Each row is followed by its class number.
[ 245  155   32 -174   84  156  -98  -68  -52  181  -23   35  120  -93
  114   22    7   24  206 -426 -120  -99  -33  -50  -20  223 -108   44
    5 -123   57  152  180]
0
[  50    6  240 -136  277  181  -43   17 -146  153 -110  -88  219 -249
 -291  -57  -94  270  229 -238  -93  108  -59 -194 -203  208 -290  202
   54  140  159  -30  -90]
3
[ -37 -155  125  185 -157 -122  108  -61   29 -108   59   98 -113   11
 -145  -81  -57  214   34  169  -83  149  -15 -164 -185  -26   60  115
  155  125   45  -98 -189]
9
[-196 -343  -44  432 -292 -279  112    7  176 -312   68   72 -298   89
  -77  -33  -48  177 -138  613   18  221  -56  -90 -105 -204  185   85
   95  235   -9 -281 -286]
4
[-199  198   -9 -228  422  172    1  128 -145   86 -144 -366  206 -183
 -144   43   -6  -73   38 -197   48   15 -139   99   15  -78 -346  -49
 -120   21  174   22  118]
10
[ 283   71  142  -77   65  125 -105  -93  -62  184  -20  167   99 -125
  -16  -39   30  156  222 -391 -137  -52   89 -120 -118  249  -92  146
   76  -44   28  147   63]
6
[ 302 -275  192  344 -555 -279   77 -239  183 -151  153  563 -347  187
   17 -149  -42  337   93  231 -161  155  234 -245 -216  155  371  211
  301  135 -130  -33 -283]
4
[ 384 -112  174  109 -159   10  -92 -242   45   65   24  399  -66  -38
   30  -74  -40  373  265 -159 -178   46   11 -284 -141  289   66  243
  176   57  -22   49 -118]
3
[-228 -301    8  428 -223 -261   92   51  142 -294   38   -6 -251   47
 -116   13   -5  151 -158  575   36  216 -105  -68 -113 -262  133   65
   45  168   28 -231 -269]
10
[-283  182   -3 -292  552  213  -22  200 -193  106 -201 -529  298 -263
 -256   17  -77  -30   65 -247   43   56 -230   73  -23  -88 -487  -47
 -161  102  264  -37  101]
10
[-124  288  125 -463  718  455 -106  186 -330  301 -263 -543  483 -431
 -316   21  -69    6  289 -620  -42   -6 -105    3  -59  221 -632   21
 -146   81  332   64  183]
4
[-261  -22 -162  -19   66  -20    1  212   -9  -78  -30 -251   64   12
   15  157   68 -285 -234  218  116  -96 -121  180  149 -271  -18 -112
 -147 -143  -13  -23  103]
6
[-274  257  153 -425  674  338  -30  235 -318  207 -255 -642  436 -291
 -351   60 -120  -82  106 -566   75   33  -29   62 -108   74 -565  -53
 -183  116  223   15  115]
9
[ 200  203  -22 -215  278  221 -115  -38 -125  197  -99 -119  194 -150
   48  -19   62   11  237 -556  -29  -73   39  -10   -1  241 -244   41
  -69  -34   63  161  153]
0
[  74  286 -466 -166    1   92 -133  -10   12   38  -37 -101   86  108
  378  181  209 -535 -166  -73   72 -368  -64  290  415 -127   95 -301
 -255 -359 -172  217  399]
10
[  59  148 -160  -82  -24  -32  -14  -43    2   14   20   12   -4   55
   98   30   38 -175  -74  -77  -35 -143  -50   73  105 -100   49 -107
  -21 -148   12  117  171]
10
[  52 -149  359  101   97  -76   85 -114  -23    6    8  121  -34 -132
 -321 -187 -120  497  200 -148 -118  302   59 -276 -383  127 -148  244
  189  325  153  -57 -313]
5
[-125  166 -179 -118  122   64  -25   79  -28   34  -17 -152   60   36
   69   81   52 -306 -120  -54   81 -184  -92  164  265 -156  -27 -162
 -119 -185  -53   90  172]
8
[ 131 -145 -195  320 -451 -322   39 -152  192 -200  180  317 -255  224
  214   -5   64  -84 -205  378  -49  -92  -12   -5   66 -173  419  -12
  102 -112 -149  -11  -31]
6
[ -51  137 -441    8 -284 -152    1  -22  117  -99   86   34 -108  225
  334  129  113 -494 -337  247   61 -313  -64  233  325 -278  312 -265
 -110 -306 -192   70  268]
9
[-348 -266 -118  217 -183 -218   86  153  108 -243   11  -85 -170  101
  -46  120    5 -102 -264  591  126   66 -138   86   86 -313  135  -49
  -15   24  -43 -201 -129]
4
[-151    6  246 -126  388  187  -38  111 -164  116 -164 -309  206 -292
 -302  -33 -108  219  179 -271  -24  135 -111  -93 -208  108 -395   93
   -5  182  259  -50  -53]
7
[ 141  -55  288   69   37   13   34  -89  -62   51  -24  102    8 -113
 -248 -115 -116  338  231 -234 -147  172  151 -232 -303  276 -111  205
  172  232  107   -3 -180]
4
[ 513  102   58   44 -106   73 -128 -344   15  150   55  425  -26  -15
  201 -131   91  182  306 -440 -151  -90  200 -149  -17  370  110  117
  104  -70 -102  260   55]
1
[ 49  -1  89  -8 -57  -8  41 -36 -46 -17  35  44 -14  17 -34  -5  10  16
  20 -48  12  -6 123 -15 -70  64  55  -1  59 -12 -56  72 -40]
7
[  37  132  484 -263  749  370  -70   57 -281  275 -242 -322  336 -460
 -458 -131 -146  514  533 -765 -152  318  -50 -298 -384  392 -744  299
   49  376  418   17 -132]
4
[ -41 -216 -332  375 -563 -332   49 -113  253 -289  158  265 -349  306
  294   75  128 -221 -346  615   88 -118   -1  108  229 -291  505 -116
   -3 -146 -283  -61  -30]
9
[-118   71 -109  -86  112  101  -55  103  -47   47  -76 -157   97  -46
   29  129   49 -200  -45  -20   29 -107  -83  109  155  -43 -104  -97
 -102 -115   15   34  138]
4
[ -68 -169 -267  297 -520 -330   42  -13  198 -262  138  184 -292  348
  255  114   63 -296 -387  507  100 -154   36  152  170 -269  491 -214
   23 -157 -226  -46   17]
7
[ 232 -276  515  262 -102 -134   84 -170  -12  -15   55  337 -125  -89
 -378 -234 -178  741  332 -184 -194  379  207 -446 -605  320  -65  367
  329  406  102  -64 -448]
5
[ -35  -36  382  -59  283  107   51   47 -192   89  -88 -143  153 -240
 -470 -140 -174  378  275 -287 -108  256  106 -225 -366  240 -347  226
  146  318  224  -77 -221]
4
[-553 -126 -286  156  -93 -211  116  314   44 -290   19 -387 -114  131
  -61  199   -1 -420 -479  623  236  -79 -151  261  149 -526  124 -271
 -152  -92  -55 -177    1]
7
[  15  260 -160 -327  147  171  -56   69 -128   95  -70 -178  206    2
   94  105   76 -325   -8 -239   51 -219   39  214  217   13  -82 -179
 -163 -237  -88  202  276]
10
[ 203  -39  -35   72 -205    6  -65 -149   66   33   30  297  -28   54
  116   -8   59   35   79  -15 -104 -122   15  -50   45  138  155   30
   58 -125 -121   94   70]
2
[ -83 -110  -56  201 -250 -162   58  -11  148 -119   86  174 -209  146
   73    6   39  -81 -180  365   28  -29  -22   27  112 -174  255  -21
   49  -71 -104  -51  -36]
8
[-239   66 -185  -46  111  -21   40   99   -4  -61  -39 -185   53   12
  -30   56   13 -217 -146  125   70  -95 -121  151  143 -193   -5 -148
  -88  -70   -9  -73   86]
2
[ 243  -23  129   70   10   27  -39 -139    6   22  -14  190   -3  -74
  -18  -73   14  251  197 -179  -87   85   62 -217 -124  193  -16  184
   86   88   -3   45 -141]
3
[ 109   93  -52  -10 -150    5  -33   11    1   31   48  114    2   94
  127   52   99 -224  -36  -43   -3 -192  112   54  131   56  179  -69
  -20 -202 -177  136  124]
8
[ 142 -190 -379  383 -899 -467   96 -235  297 -327  280  520 -458  509
  431  100   96 -340 -416  678   19 -259  102  186  257 -325  800 -211
  105 -367 -436   86   88]
10
[ -45 -157  277  -12  136   49    8   33  -63   41  -79  -12   99 -192
 -293  -94  -53  352  171  -49  -68  208   -3 -173 -259  130 -198  196
   64  232  140  -62 -192]
5
[ 226   16  182  -37  140  143  -24 -114  -76  124  -27   54   86 -175
 -107 -115  -18  322  337 -369 -117  119   66 -200 -224  305 -188  203
   91  123   99   42  -76]
0
[-111 -283   75  257 -214 -144   63    8  117 -157   19  158 -135   46
 -115  -32  -44  203  -30  351  -30  121  -58 -111 -116  -54  132   98
  105  104    2 -156 -185]
2
[ 378   51  487 -188  194  171   -6 -173 -154  230  -42  143  168 -228
 -269 -209 -139  518  499 -695 -208  209  210 -332 -428  523 -269  338
  209  225  148  125 -164]
0
[-127  398 -349 -391  253  210  -89  196 -113  141  -99 -378  261   42
  173  172   72 -638 -189 -310  128 -386  -30  343  384 -122  -59 -362
 -273 -327  -74  182  449]
8
[  87   22  -68   26 -127  -57   23 -160   39   -6   44  132  -58   76
   82  -11   21  -38  -21  -35  -42  -69   -8  -31   41  -19  117  -27
   46  -68  -64   60   22]
9
[ 115 -150  581   75  174   47   66 -110 -120   74  -23   92   40 -229
 -437 -195 -215  655  377 -290 -156  377  144 -390 -511  346 -234  361
  230  390  184  -52 -374]
1
[  17  137 -272  -77   19   58  -82   -3   25   12  -54  -76   22   22
  194   83  109 -227  -73  -22   53 -167  -60  174  218  -88   12 -144
 -147 -156  -64   98  217]
10
[-333  104 -334 -104  148  -54   34  181   -2  -89  -49 -367   98   24
   44  124   -1 -398 -304  205  137 -158 -207  267  221 -356  -35 -210
 -198 -117   -5  -63  176]
6
[  -9 -110 -203  211 -311 -224  -34   27  132 -173  112  137 -175  208
  263  149  102 -242 -261  306   55 -158  -55  130  192 -238  314  -98
   -9 -215 -145    4   93]
6
[ 373  -10  160  102  -23   42  -88 -230   20  104    1  287  -24  -98
   50 -103   45  307  286 -324 -145   45  106 -183 -159  289  -10  215
  119   67  -24  102  -66]
6
[ 138 -183  359  124   -2  -51   44  -65  -30    4   -4  142  -21  -88
 -267 -137 -123  453  208 -156 -114  241  130 -263 -379  211  -84  293
  188  270   82  -38 -272]
6
[ -34  -92 -156  129 -238 -114   15  -16   94  -90   57   88 -110   61
   39   25   -1  -73 -105  286  -39  -59  -71   17   82  -95  166  -50
   44  -47  -18  -68   -4]
4
[-110 -158  119  128  -25  -51   10   46   23  -80  -46  -15  -39  -46
 -134   14  -14  160   12  164  -16  140  -86  -90 -104  -66  -68   90
   21   94   63  -68 -143]
10
[ -58   28 -379  103 -221  -95  -22    9  108 -124   54   14  -95  166
  270  123  148 -399 -241  309   65 -205  -16  192  307 -195  250 -217
 -117 -208 -169    9  156]
4
[ -98  -83 -414  174 -482 -183   -3    4  185 -192  111  118 -190  266
  371  186  140 -474 -379  582   88 -307 -111  249  338 -309  469 -294
  -83 -350 -222    2  208]
7
[-297 -285  354  258   98 -132  159   95   12 -165   -8 -102 -104 -178
 -516 -128 -207  504   74  274 -100  413  -70 -230 -386  -48 -167  272
  168  451  188 -332 -407]
2
[  -4  254  -60 -248  300  178  -52   10 -128  127 -105 -222  215 -140
   -9   23  -18  -84   97 -311  -42  -84 -109   81   59   53 -244  -68
  -98  -48  107   93  214]
10
[-242  143 -188 -194  336  112  -31  165  -93   29 -121 -369  213 -119
  -31   80   80 -256  -95  -59  125  -89  -96  198  142 -138 -199 -164
 -228  -35   33    0  147]
5
[ 278 -191  362   89  -37   11  -44 -193   18   61  -48  325  -22 -101
 -150 -135  -98  521  320 -215 -148  207   16 -355 -282  286  -57  322
  214  203   70  -18 -277]
3
[-357  -66 -307   98 -229 -213   86  206   65 -243   59 -202 -124  227
  134  186   69 -483 -451  510  234 -171  -39  297  237 -425  284 -314
 -120 -210 -168  -82   76]
7
[-148   64  338 -290  605  335  -21  193 -271  224 -197 -447  360 -409
 -380  -20  -59  254  306 -490  -15  204  -79 -133 -260  193 -583  180
  -46  158  317  -24  -50]
0
[-266  130 -372 -114    1  -38   13  187  -29  -91   18 -245  111  151
  191  235  117 -586 -371  198  185 -297  -33  364  324 -282  138 -355
 -234 -300 -155   72  298]
5
[ 137 -372  189  415 -474 -267   62 -151  174 -211  103  426 -316   90
  -38  -84   -9  399   58  399 -124  203    5 -250 -217   12  268  235
  233  113  -24  -61 -292]
10
[-229  176  -80 -231  532  293  -73  176 -173  127 -208 -472  350 -238
 -168   33   29 -115   79 -281   79  -25 -121  108   57   15 -419  -77
 -226   57  116  -13  128]
2
[ 239   -6  207  -51  -91   19   10 -152  -55   74   58  251   63  -15
  -84  -97  -60  191  178 -261 -130    1  219 -103 -175  274   47   95
  124   23  -66  139  -29]
5
[ 144  178 -249  -72 -261  -27  -41 -102   19   -9   97  116  -26  216
  319  152  108 -435 -173  -50    3 -330  102  197  305  -40  288 -216
  -81 -356 -257  229  282]
9
[-292 -231  127  219   -8 -186  128   55   48 -173   -9 -117 -123   -7
 -245  -39 -116  229 -115  308   24  265 -133 -118 -201 -198  -72  118
   77  276  107 -224 -265]
9
[ -15   52  -93   22   87   56  -46    3    5    8  -60  -57   71  -48
   22   29   35  -65   24 -109   -9  -74  -32   22   33   26  -19  -61
  -62  -28   -6   -4   73]
2
[-480  208  125 -408  769  273  -18  345 -313  166 -299 -783  417 -288
 -461   64 -126  -57   16 -465  188  124 -131  107  -57 -104 -695  -61
 -204  207  266  -68  -21]
9
[ -58 -194 -267  277 -605 -327   79  -12  218 -284  141  257 -297  375
  294  106   99 -312 -368  591  118 -168   80  158  172 -248  549 -197
   23 -208 -298   -6   11]
7
[-239 -126 -181  125 -224 -240  144   81  130 -228  104  -33 -192  185
   66   44   19 -169 -264  499   99   25 -124  107  113 -356  206  -84
   12  -70  -39 -142  -67]
0
[ 361  -85  149  206 -385 -123    5 -222   92  -24  134  448 -183  124
   68  -99  -19  191  129  -45 -140  -20  208 -177 -118  248  322  139
  209   -2 -162   95  -87]
8
[ 230  147  210 -254  198  211  -41  -58 -134  218  -66  -23  184 -142
  -70  -66  -72  178  308 -563  -89   28  120  -99 -165  348 -214  112
   41   35   69  115   45]
0
